Here is a tiny trained network, its code and every weight. The questions are about switching its units off for an input and a class, where a switched-off unit gives its printed mean instead of its output.

import numpy as np


def w(rows, s, z=0):
    codes = np.array(rows[::2]) - 128.0
    scale = np.full(codes.shape[1], s)
    scale[-1] = z or s
    return codes * scale


def f(y):
    return y / 2 * (1 + np.tanh(0.7978845608 * (y + 0.044715 * y**3)))


def log_softmax(a):
    a = a - a.max(-1, keepdims=True)
    return a - np.log(np.exp(a).sum(-1, keepdims=True))


def net(x, mask):
    res = np.array(x, float).reshape(1, 3) / 4 @ E
    y = f(res @ A[0][:, :-1].T + A[0][:, -1])
    res = res + np.where(mask, y, B[0][:, -1]) @ B[0][:, :-1]
    return log_softmax(res[-1] @ U[:, :-1].T + U[:, -1])


A, B = {}, {}
E = w([
[106,164,119,1],'x0',
[205,193,166,142],'x1',
[195,77,182,86],'x2',
],0.011)
A[0] = w([
[113,29,111,122,223],'neuron 0',
[166,95,149,85,2],'neuron 1',
[35,111,84,123,128],'neuron 2',
[159,170,122,52,174],'neuron 3',
[132,75,122,210,206],'neuron 4',
[102,55,140,140,223],'neuron 5',
[152,115,163,183,196],'neuron 6',
[138,222,125,132,198],'neuron 7',
[47,228,86,201,196],'neuron 8',
[144,197,119,136,182],'neuron 9',
[106,191,122,5,115],'neuron 10',
[224,110,146,138,180],'neuron 11',
[108,137,137,112,73],'neuron 12',
[85,96,132,119,82],'neuron 13',
],0.02,0.0031)
B[0] = w([
[156,69,82,171,187],'neuron 0',
[104,181,106,141,153],'neuron 1',
[157,98,182,70,203],'neuron 2',
[56,133,180,112,191],'neuron 3',
[78,36,132,159,220],'neuron 4',
[135,95,72,138,178],'neuron 5',
[132,90,92,74,189],'neuron 6',
[160,107,105,207,188],'neuron 7',
[1,158,81,154,253],'neuron 8',
[169,99,123,194,171],'neuron 9',
[95,31,190,161,230],'neuron 10',
[133,112,108,43,188],'neuron 11',
[139,124,138,146,134],'neuron 12',
[163,110,120,131,151],'neuron 13',
],0.028,0.019)
U = w([
[152,64,215,83,69],'0',
[182,173,142,49,94],'1',
[84,255,91,198,82],'2',
[158,221,114,156,16],'3',
[233,35,106,100,214],'4',
[45,81,138,193,198],'5',
[159,170,151,135,4],'6',
],0.011,0.004)

Each question gives the input, the list of numbers given to net, and the class t.
The units are the neurons (one row each of A and B). Each row of codes is followed by its name. A weight is (code - 128) times the scale printed after its matrix; where a second scale follows, it is the last column's (A, B and U).
mask holds one flag per neuron, in row order. A switched-off neuron (its flag False) gives its mean, the last column of its row in B, instead of its output. The means were averaged over made-up inputs and are rounded, as every weight is.
A unit's drop is (log p(t) with every unit on - log p(t) with that unit switched off) / (log p(t) with every unit on - log p(t) with every unit switched off).
The circuit of an input: a set's keep is (log p(t) with only the set's units on - log p(t) with every unit switched off) / (log p(t) with every unit on - log p(t) with every unit switched off). Starting from the 12 units with the biggest drops (on a tie, the unit counted first), units are removed one at a time, each time the one whose removal leaves the highest keep (on an exact tie, the one counted first), for as long as the keep stays at least 0.8.
circuit, biggest first: the units of the circuit, biggest drop first
k most important neurons: the k neurons with the biggest drops, biggest first
drop when u is switched off: that unit's drop, to one decimal
input [7,-7,-3], class 0: circuit, biggest first -> neuron 2
input [7,4,7], class 0: 2 most important neurons -> neuron 8; neuron 11
input [2,1,4], class 0: 2 most important neurons -> neuron 8; neuron 4
input [3,-7,7], class 4: 3 most important neurons -> neuron 8; neuron 0; neuron 4
input [1,3,6], class 0: 2 most important neurons -> neuron 8; neuron 3
input [0,3,5], class 1: 2 most important neurons -> neuron 10; neuron 4
input [2,2,7], class 0: 2 most important neurons -> neuron 8; neuron 11
input [-6,1,3], class 4: drop when neuron 8 is switched off -> 0.4
input [3,6,2], class 0: drop when neuron 4 is switched off -> 0.3
input [-1,8,3], class 4: drop when neuron 8 is switched off -> 0.1
input [8,-3,0], class 0: drop when neuron 8 is switched off -> 0.5
